data = [-0.002  0.181 -0.052 -0.179  0.137 -0.032]
data[0] => -0.002
data[3] => -0.179
data[5] => -0.032
data[4] => 0.137

X =
array([[ 10,  23,  -5,   1,   1,   1, -25,  -1,  -3,  34,  33],
       [ -8,   1,   3,   2, -21,  -7,   2,  -6,  11,   3, -11],
       [  0,   8,   3,  -2,   2,  -3,  -8,  -2,   1,   8,   5],
       [ -6,   2,   3,   1, -11,  -7,   1,  -4,   9,   1,  -8],
       [ 11,  23,  -9,   5,  -2,   4, -26,  -1,  -4,  39,  40],
       [  0,  -4, -19,  16, -37,  12,   6,   1,   4,  18,  20],
       [-24,  17,  22,  -6, -38, -31,  -8, -19,  32,   8, -35],
       [-26,   9,  15,   1, -54, -26,   1, -18,  34,   5, -37]])
X[-8][-11]: 10
X[-1][-11]: -26
X[-7][6]: 2
X[:, -5]: [-25, 2, -8, 1, -26, 6, -8, 1]
X[-7][-3]: 11
X[-7][9]: 3
X[2][-5]: -8
X[-7][7]: -6
X[-2][-9]: 22
X[2][-3]: 1
X[-8][9]: 34
X[0][2]: -5
X[-6][5]: -3
X[-5][-2]: 1
X[-1][4]: -54
X[:, -3]: [-3, 11, 1, 9, -4, 4, 32, 34]
X[:, 1]: [23, 1, 8, 2, 23, -4, 17, 9]
X[5]: [0, -4, -19, 16, -37, 12, 6, 1, 4, 18, 20]
X[:, 2]: [-5, 3, 3, 3, -9, -19, 22, 15]
X[:, -1]: [33, -11, 5, -8, 40, 20, -35, -37]
X[-6][-1]: 5
X[7]: [-26, 9, 15, 1, -54, -26, 1, -18, 34, 5, -37]
X[:, -8]: [1, 2, -2, 1, 5, 16, -6, 1]
X[2]: [0, 8, 3, -2, 2, -3, -8, -2, 1, 8, 5]
X[:, -7]: [1, -21, 2, -11, -2, -37, -38, -54]
X[-8][5]: 1
X[0]: [10, 23, -5, 1, 1, 1, -25, -1, -3, 34, 33]
X[-7][2]: 3
X[-4][-3]: -4
X[7][3]: 1
X[-7][-6]: -7
X[6][-7]: -38
X[-1][10]: -37
X[-4][2]: -9
X[-3][-11]: 0
X[7][-3]: 34

x =
[[-37 -21 -33   1  -6 -48   5 -55]
 [ -4 -14  26  20  -5  -1 -46 -26]
 [ -2   7 -21   0   9  24  36  47]
 [ 10  -4  27  -2  -7 -21 -41 -43]]
x[0][0] = -37
x[-3][1] = -14
x[0] = [-37, -21, -33, 1, -6, -48, 5, -55]
x[:, 1] = [-21, -14, 7, -4]
x[0][-6] = -33
x[:, -6] = [-33, 26, -21, 27]
x[0][4] = -6
x[3][-5] = -2
x[3][-3] = -21
x[-1][2] = 27
x[3][7] = -43
x[:, 4] = [-6, -5, 9, -7]
x[0][1] = -21
x[-1][6] = -41
x[1][4] = -5
x[1][-8] = -4

W =
14.3,10.4,19.9,18.8,13.3,6.1,8.8,2.5,4.7
-4.5,-12.3,-14.4,-8.0,-2.4,-3.7,2.1,-2.0,-13.5
21.8,21.6,7.8,12.8,13.3,7.7,10.6,-4.7,-4.0
3.6,-10.0,-6.5,-2.9,3.6,8.7,-2.3,-2.0,5.1
W[-4,0] = 14.3
W[3,-2] = -2.0
W[-2,-1] = -4.0
W[-1,2] = -6.5
W[0] = [14.3, 10.4, 19.9, 18.8, 13.3, 6.1, 8.8, 2.5, 4.7]
W[-2,-8] = 21.6
W[0,1] = 10.4
W[:, 2] = [19.9, -14.4, 7.8, -6.5]
W[-3,-7] = -14.4
W[2,2] = 7.8
W[:, -2] = [2.5, -2.0, -4.7, -2.0]
W[-2,-5] = 13.3
W[-3,0] = -4.5
W[-4,6] = 8.8
W[1,4] = -2.4
W[-1,-4] = 8.7
W[3,-3] = -2.3
W[2,3] = 12.8
W[-3,5] = -3.7
W[0,2] = 19.9
W[-1] = [3.6, -10.0, -6.5, -2.9, 3.6, 8.7, -2.3, -2.0, 5.1]
W[-2] = [21.8, 21.6, 7.8, 12.8, 13.3, 7.7, 10.6, -4.7, -4.0]
W[:, -9] = [14.3, -4.5, 21.8, 3.6]
W[:, 1] = [10.4, -12.3, 21.6, -10.0]

grid =
[[-25  -2 -16  45  -4   1 -11   8   5  -3  11   2  22]
 [ -4  -2 -15 -25  12 -10   0 -12 -20   2  -3   6  28]
 [-10  -8 -10  20  -9  -5 -10  11   2  -3   6 -18  30]
 [ -3   4  -6 -66   1   2   5   0  10   8   3   8 -17]
 [ 18   0  16  16  -1   6   1   6  12  19   0 -34 -36]
 [  6  -3 -14   9   5   2  -2   3   3   3  12  22 -11]
 [ -1   4   4 -64  -7  10  -5  -2 -11  -3  12  -2  35]
 [-15   7  -4 -15  -4  -6 -14   0 -10   5 -15 -16  -8]
 [  0   0  16 -12  -6  -9 -12   2  44 -25   8   9 -28]
 [  2   4 -14   2   3   5  -4   4  12  14  15  -8  12]
 [  4  23  21 -15  -3   5  -4   7  21  -2 -13  27  11]
 [  2  -7  -1  25 -11 -13  -1   5   4 -16  -7 -15  16]
 [  2   7 -10  34  14 -10  12   0  -9   1 -11 -11 -10]]
grid[0,0]	-25
grid[:, 7]	[8, -12, 11, 0, 6, 3, -2, 0, 2, 4, 7, 5, 0]
grid[8]	[0, 0, 16, -12, -6, -9, -12, 2, 44, -25, 8, 9, -28]
grid[8,9]	-25
grid[6,0]	-1
grid[:, 0]	[-25, -4, -10, -3, 18, 6, -1, -15, 0, 2, 4, 2, 2]
grid[3,9]	8
grid[2,9]	-3
grid[0,9]	-3
grid[10,3]	-15
grid[12,8]	-9
grid[:, 4]	[-4, 12, -9, 1, -1, 5, -7, -4, -6, 3, -3, -11, 14]
grid[6,12]	35
grid[5,12]	-11
grid[:, 1]	[-2, -2, -8, 4, 0, -3, 4, 7, 0, 4, 23, -7, 7]
grid[7,3]	-15
grid[3]	[-3, 4, -6, -66, 1, 2, 5, 0, 10, 8, 3, 8, -17]
grid[4,10]	0
grid[3,8]	10
grid[6,3]	-64
grid[11,5]	-13
grid[11,1]	-7
grid[3,1]	4
grid[10,8]	21
grid[5,4]	5
grid[:, 8]	[5, -20, 2, 10, 12, 3, -11, -10, 44, 12, 21, 4, -9]
grid[5,9]	3
grid[10,0]	4
grid[10]	[4, 23, 21, -15, -3, 5, -4, 7, 21, -2, -13, 27, 11]
grid[:, 11]	[2, 6, -18, 8, -34, 22, -2, -16, 9, -8, 27, -15, -11]
grid[:, 10]	[11, -3, 6, 3, 0, 12, 12, -15, 8, 15, -13, -7, -11]
grid[:, 3]	[45, -25, 20, -66, 16, 9, -64, -15, -12, 2, -15, 25, 34]
grid[12,5]	-10
grid[:, 12]	[22, 28, 30, -17, -36, -11, 35, -8, -28, 12, 11, 16, -10]
grid[7,5]	-6
